After every row comes roughly how far along a hidden order it lies, from 0 to 12.
(in the rows, 128 means zero)
[131 129 130 161 138 130 101 104 114 133 131 113 150  89 113 101 124 119
 126 121 119  88 151 107  95 121  93 148 138 165 107 131 133 120 139 171
 135 145 135 122 121 141 183 125  97 175 116 140  96 120 128 114 133 140
 100 139 123  88 142 108 134 114 106 109 106  90  87 104 137 180 141 152
 146  83 145  97 130 120 124 141 127 105] : 2
[116 130 172 114 142 126  89 127 125 161 114  94 141 114 151 130 118  91
 132 112 106  96 162 115 129  58 121 144 149 160 116 133 120 127 171 166
 135 112 145 127  91 139 178  87 124 147 142 147 107 150 102 106 127 135
 109 141 135 104 143  96 137  84 127 117 123  99 113 131 122 113 157 130
 130  91 101 107 134 145 102 126 136 125] : 4
[ 87 131 163 129 138 101  91 131 113 154 118  37 146 111 154 120 124  95
 140 104 120 155 130 152 129  39 137 146 123 155 138 124 112 153 170 145
 132 122 159 128 101 113 154  77 131 137 143 143 127 143 140 127 116 140
 128 149 131 145 139  91 111  92 121 130 115  93 142 131 112 148 181 147
 122 170 108 125 127 123  92 117 147 131] : 0
[146 123  99 145 122 138 110 117 141 149 105 160 160  98 118 114 125 109
 121 141 106  93 149 107 106 128  88 132 161 146  94 152 122 108 101 160
 132 103 119 139 111 143 175 135 110 157 127 128  91 131 140 136 144 140
 124 122 144  79 153 101 159 136 116 111 120 112  92  90 141 159 100 154
 171  83 165  98 122 126 114 156  87  84] : 8
[ 89 126  99 149 134 141 101 116 123 160  98 159 146 117 138 110 118  92
 123 130 108 103 155 113  95  66  97 131 155 119 101 139 129 102  93 151
 119  70 132 140 103 128 187 122 125 153 129 138  98 124 135 120 138 130
  98 129 136  73 169 138 177 112 120  97 122 110  90 118 134 158 118 140
 158  77 134 109 119 130 124 137 102  86] : 8
[100 119  84 140 122 128 122 125 130 130 120 168 141 118 136 115 117 118
 128 145 135 136 109 122 101 143 106 120 143 110 117 127 143 118  86 137
 124  87 141 144 119 107 131 147 124 137 140 124 122 125 141 154 134 126
 120 136 133 100 149 139 168 156 126 109 119 148 104 130 128 163  96 125
 141 130 144 123 118 130 146 140 103  84] : 8
[115 137 166  98 135 135 130 147 130 152 107 120 112 157 146 153 134 109
 130 109 113 130 162 136 153  47 155 129 125 112 132 128 119 127 154 114
 122 101 124 123  90 138 148  95 157 115 127 137 135 126 100  89 122 123
 129 125 132 135 130 132 122  83 143 136 139 117 153 142 117  69 152 102
 115 114  91 143 132 148 118 111 135 170] : 8
[171 136 165  98 127 144 120 138 154 154 107 141 130 142 131 160 136 116
 123 120  92  97 184 116 161  84 135 134 149 146 114 153 103 120 146 122
 130 123  99 117  92 152 152 107 146 118 121 131 113 137  95  91 130 130
 151 115 143 124 115 110 129  90 140 145 137 114 152 114 132  57 128 122
 138  83  99 122 135 144  95 135 127 157] : 10
[111 129 134 158 133 131  94 104 117 133 132 109 147  94 116 102 120 106
 127 119 120  81 156 105 100 114  94 151 160 162 104 127 136 116 143 184
 134 137 146 125 111 138 185 123  82 175 126 143  90 123 124 125 132 140
  83 139 127  83 145 117 148 110 106 101 105 103  81 109 136 183 147 153
 146  72 146  92 130 129 128 137 122  92] : 2
[  1  94 162  57 155 146  18 159 113 177  95 255 145 172 255 122  10   1
 162 203 137  66 151  35  65   1  64 121 255 101  71  87 238  79 163 255
 131   1 255 204  74  77 241 102 113 181 254 180 112 209   1 144 132 112
   5 187 139   1 255 230 255  97 143   1 152 189   1 255 103 123 122   1
  82   1 111  76 133 255 182  52  87   1] : 12
[173 137 159 137 131 137 107 113 136 148 121  92 143 103 103 137 140 124
 121 100 107  81 182 118 139 107 120 155 134 175 108 148 106 122 147 153
 133 153 106 109  97 170 175 108 108 151 109 139  93 127 160  95 134 144
 133 119 136 114 118  81 122  94 118 125 110  86 125  87 137 123 151 164
 151  71 123 104 135 121  99 147 132 148] : 4
[ 96 130 126 155 119 102 126 112 114  98 172 102 123 125 118 101 128 129
 137 113 161 148  97 142 118 155 132 134  97 133 147  98 141 143 136 141
 127 140 167 121 157 102 100 138  89 132 145 125 136 122 146 159 118 136
 119 133 122 148 123 168 129 159 106 122 116 135 118 148 129 166 151 127
 112 162 142 137 126 112 155 114 168 111] : 0
[113 132 142 164 145 127  89 104 104 157 118  38 160  80 117  95 129  99
 124 100 115  91 163 120  99  89 101 158 131 165 104 134 116 122 152 160
 129 135 131 121  99 142 209  94 101 180 109 147  93 123 144 103 134 138
  99 142 117  93 146  80 127  90 108 113 100  74  96  98 131 187 162 180
 157  93 133 101 130 103 106 141 132 127] : 0
[115 123  99 142 130 152 146 118 117  88 153 215 105 140 108 119 117 138
 121 148 149  97 118 103 101 191 106 120 128  99 120 112 176 107 109 166
 127 136 127 133 160 125 127 175 103 146 125 126 134 120  99 132 133 111
  84 129 112  97 140 192 165 161 125  99 132 167  74 155 131 143  97  95
 115  82 157 104 130 148 181 122 132  95] : 8
[117 129 159 115 134 124 110 128 128 125 135 117 128 139 139 128 119 102
 134 123 136  99 144 116 132  97 133 137 139 143 125 114 138 129 166 167
 133 117 152 129 120 122 145 115 109 140 150 140 125 139  91 126 123 133
 110 137 130 120 140 128 142 119 124 116 122 143 123 159 129 128 149 112
 115 102 119 121 133 148 131 114 138 118] : 4
[153 141 172 127 139 135 116 123 126 152 116  78 130 123 119 135 140 112
 123  95  95  89 183 117 147  79 137 150 123 161 121 140 101 125 169 136
 129 146 105 107  90 164 169  91 125 143 111 141 106 126 117  83 123 135
 122 126 127 136 120  78 112  86 128 139 118  93 142 107 128 112 165 149
 135  95 106 119 137 129 106 135 135 151] : 4
[ 70 136 134 104 133 141 147 138 118 131 117 173  81 187 151 142 125 114
 129 115 137 152 147 132 137  53 157 113 116  50 146 113 173 116 129 118
 108  76 115 129 113 111 126 119 162  97 133 133 156 114  98  93 116 106
  97 119 122 153 136 186 143 117 151 119 150 155 135 184 122  62 133  69
  98 123  99 157 128 162 160  96 157 165] : 10
[ 37 134 130 137 138 119 131 125  96 119 142 100 101 149 147 108 128 117
 136 103 164 163 117 147 117  68 152 130  96  87 158  91 155 137 148 130
 115  96 155 129 133  96 123 111 127 123 136 138 154 113 120 118 110 118
  93 139 113 147 141 178 137 120 128 113 126 137 127 181 117 132 165 103
  93 176 118 150 127 138 158  95 174 142] : 2
[ 61 125 131 131 133 107 110 134 113 153 112  84 137 124 156 121 119 102
 137 120 139 169 112 148 118  62 136 128 124 115 133 121 120 142 121 109
 122  98 140 140 113 104 133 100 145 119 141 134 138 130 149 133 119 128
 128 141 131 139 142 123 126 118 127 126 129 117 126 142 111 144 145 128
 127 181 119 143 122 116 116 118 136 121] : 4
[ 84 133 110 170 145 135 136 104  91 123 131  98 117 116 118  91 130 124
 121 105 141 124 130 127  86 114 114 137 106  89 125 105 152 116 128 135
 117 122 130 123 128 108 174 127 111 160 108 138 120 103 148 107 120 118
  59 135 106 112 150 171 140 122 115 102 113 126  79 131 132 175 142 133
 126 118 146 120 127 116 164 126 141 135] : 2
[155 140 159 140 130 145 143 112 117  97 156 139 100 140 100 125 138 150
 120 107 127  86 163 117 130 168 132 141 109 133 128 114 148 116 157 152
 126 170 110 102 132 155 140 134 105 147 103 131 122 109 104  85 124 127
  93 120 111 131 110 148 119 114 122 128 129 133 107 134 139 114 146 122
 109  70 132 119 137 137 152 124 162 159] : 4
[130 133 106 112 117 133 114 135 157 179  64 138 154 144 137 154 138 103
 123 116  86 136 165 137 145  52 124 132 150 117 110 159  88 119  97  94
 119  91  94 137  75 141 157 108 157 103 126 128 114 131 151 117 139 138
 171 106 159 113 135  97 137 101 136 145 140 103 157  88 130  97 108 141
 174 122 104 132 118 125  84 142  86 131] : 12
[159 140 175  93 128 152 136 132 144 135 123 168 104 158 128 168 139 120
 121 110 105  97 187 112 161  87 148 135 135 114 124 134 138 111 158 154
 122 118  97 116 103 168 144 118 133 119 119 122 129 124  80  87 129 123
 130 113 134 132 112 139 138  94 142 131 139 131 137 141 134  49 142  96
 110  59 102 130 137 162 124 119 139 162] : 10
[ 21 124  90 171 130  95  90 111 101 142 118  77 151 105 148  85 114  87
 140 114 149 171  96 148  81  67 106 137 115 115 128 105 141 137 112 140
 119  81 182 148 121  69 147 113 105 153 148 137 120 123 183 162 120 138
 110 148 130 111 171 143 144 137 102  98 111 112  90 138 123 217 144 144
 148 179 146 130 114  96 137 128 136  69] : 0
[113 135 171 116 131 139 131 118 114  92 158 172  85 160 123 124 120 126
 131 112 147  91 156 109 126 114 138 137 119 109 142  93 178 116 175 178
 123 138 139 119 134 130 128 137  98 144 144 140 137 120  75 103 118 112
  83 127 109 135 123 181 149 127 126 105 130 154  90 182 130 105 162  69
  81  74 124 128 139 165 172  96 178 141] : 4
[106 133 166  98 127 110  98 142 142 157 103  88 134 146 171 149 127  85
 137 110 109 152 151 142 159  21 154 134 137 134 134 132 104 139 158 124
 125  87 141 133  88 122 146  81 146 117 151 138 137 150 121 120 118 137
 154 130 148 142 131  99 103  88 136 135 137 104 158 139 115  82 164 121
 127 149  90 138 128 144  90 113 126 144] : 6
[113 122  69 123 107 124 130 136 152 133 102 190 131 149 132 134 130 124
 126 143 127 152 119 136 127 137 131 110 147  92 125 137 127 119  63 103
 118  83 122 146 125 112 111 151 141  94 140 113 127 125 155 155 137 130
 157 111 153 115 135 149 159 160 130 129 143 140 135 121 135 127  83 113
 156 142 135 142 115 125 131 139  98  97] : 12
[ 84 116 101 105 112 118 130 137 138 110 130 208 117 167 163 130 104 112
 140 156 154 162  93 127 125 115 135 107 143  84 137 104 165 127 100 149
 128  75 167 156 146  86  91 154 132 100 176 120 150 137 110 171 126 123
 131 128 139 130 140 186 186 171 134 133 152 179 118 187 126 109 103  64
 104 152 133 148 119 157 164  95 123  77] : 10
[ 43 123  96 123 131 124 129 139 113 129 124 173 110 159 156 122 111 112
 135 142 153 168  95 138 112  88 136 110 126  66 141 100 165 124 102 120
 114  80 147 151 141  83 109 136 153 114 147 127 154 124 123 136 119 110
 107 137 120 131 156 197 167 145 140 104 140 161 112 190 118 129 117  81
 117 160 128 151 121 150 165 102 129 111] : 8
[127 126  85 133 122 146 115 124 143 158  87 186 145 129 134 125 127 106
 119 136 100 104 150 114 110  91 104 123 170  85 100 143 123 101  77 129
 119  77 111 143  99 131 165 139 138 134 124 127 104 124 142 128 144 130
 132 113 142  88 149 141 174 122 129 115 133 122 107 106 142 134  88 130
 166  95 130 118 120 133 124 148  87  95] : 12
[117 135 142 140 133 106  83 117 128 160 108  62 161 103 141 120 129  86
 131 102 108 121 158 131 122  54 117 152 141 173 110 134 106 138 147 143
 132 129 146 131  90 131 171  94 114 149 131 143 101 134 146 127 132 149
 133 136 143 103 149  75 128  97 111 132 111  67 121  98 127 158 163 168
 158 122 122 104 126 111  86 140 119 144] : 2
[ 86 125 146 128 133  99  70 128 128 162 104  56 156 112 161 121 118  75
 140 111 118 148 133 141 124  27 123 144 142 149 124 125 111 143 154 148
 130  84 169 142  94 110 161  85 125 132 153 142 112 146 142 144 122 147
 129 143 148 122 153  87 143 104 113 114 120  91 130 116 116 147 169 148
 143 151 115 123 122 125  90 122 124  98] : 2
[122 148 147 127 123 111 161 126 118  97 154  73  85 158 112 136 161 158
 128  77 143 174 128 166 163 138 185 131  56  97 175  97 119 155 151  72
 119 171 106  98 139 125  77 117 128  98 108 122 161  97 153 106 106 123
 143 114 115 206  90 139  67 127 129 164 130 124 191 140 108  84 171 122
  95 188 110 171 130 110 138 107 188 212] : 2
[ 20 130 109 139 134 112 121 128 106 138 118 107 118 146 157 110 119  96
 138 110 145 177 109 149 108  56 137 125 106  83 145 100 152 132 127 120
 113  70 152 141 117  85 125 105 140 121 140 136 145 116 140 134 115 120
 102 138 128 141 156 164 139 128 126 113 133 135 119 176 119 136 143 102
 112 175 122 152 120 126 146 103 148 129] : 4
[182 132 153 157 135 134 101  98 120 116 148  92 141  83 109 105 127 123
 123 109 119  61 157 107 112 141  97 161 135 188 105 123 133 122 160 188
 140 171 136 111 126 154 172 136  68 181 117 140  91 127 116 115 132 143
  97 139 122 101 128 104 126 119 105 117 101  90  87 100 138 180 150 164
 141  66 149  89 137 117 116 143 142 113] : 0
[ 57 132 120 138 133 124 132 119 103 114 141 124  99 154 140 110 125 125
 134 113 150 155 118 135 112 106 140 125 103  78 149  90 163 124 123 132
 113 105 152 127 137  91 123 126 120 129 132 132 151 110 131 125 114 117
  94 133 108 140 140 189 145 142 127 107 129 153 107 177 125 137 145  96
 103 144 131 150 126 133 163  94 161 132] : 4
[110 128 124 180 136 125 101  94 107 117 135  82 151  80 105  88 124 120
 125 110 127  90 140 113  86 134  88 150 130 167 102 127 139 119 133 170
 133 151 141 124 120 132 178 126  84 184 110 141  92 116 149 129 132 141
  93 137 119  86 143 109 138 121  99 104  97 100  76  99 138 209 146 168
 154  87 158  95 127  96 130 143 130  95] : 0
[ 44 121  66 132 113 115 117 134 129 145  95 191 132 153 161 118 116  95
 132 135 137 181 101 144 110  80 126 110 140  61 131 112 142 119  74 106
 109  49 145 164 111  80 120 129 156 104 155 123 136 120 157 163 128 126
 126 122 145 114 162 177 172 154 128 113 145 145 122 153 125 140  99 115
 155 165 127 153 108 129 137 117 106  82] : 10
[ 71 126  95 134 128 130 148 132 114 119 133 172 102 155 142 123 118 139
 130 136 154 164  92 140 111 137 138 111 111  72 144 105 155 124  99 104
 113 110 134 141 148  89 102 146 142 111 133 121 156 114 137 136 122 110
 111 129 120 138 141 184 141 154 139 113 137 164 116 166 125 122 113  97
 109 158 133 150 121 134 168 106 143 124] : 8
[100 125  93 127 119 136 131 127 134 125 114 196 120 154 139 129 123 119
 129 136 134 133 125 120 116 128 122 115 141  86 124 121 150 110  96 132
 116  92 131 142 126 111 129 138 130 120 137 123 129 121 128 134 133 122
 140 121 135 112 141 151 169 148 129 109 141 147 114 146 134 128 100 100
 132 112 133 137 119 156 149 118 102  96] : 10
[106 123 121  96 119 138 131 142 143 117 130 225 112 171 152 145 107 118
 132 153 141 127 127 111 129 124 130 111 149  88 126 116 162 114 103 152
 122  80 141 143 135 113 107 150 132 108 159 123 141 141  85 139 132 118
 125 121 138 116 141 178 181 151 141 111 152 169 119 179 128  89  95  69
 114 102 124 135 125 171 172 109 116  89] : 12
[ 50 122  94 146 133 115 110 128 107 133 121 120 131 128 153 104 114  99
 136 125 147 158 103 135  99  96 118 126 124 102 133 109 147 131 113 119
 119  89 165 148 128  87 136 125 139 139 148 134 135 124 150 140 121 125
 108 142 125 114 158 149 157 137 121 104 123 137  95 155 119 154 136 114
 122 156 134 134 118 130 140 115 134  92] : 4
[129 132 179 131 141 116  99 122 121 144 135  48 149  99 136 118 121 103
 135 113 117 102 155 124 126  86 113 155 137 186 118 127 116 140 184 176
 134 142 153 121 105 142 168  90 105 159 134 149 109 141 108 114 124 140
 112 149 129 115 137  84 122  89 117 117 108  91 110 116 123 142 177 148
 126 105 118 104 136 130 105 124 143 122] : 0
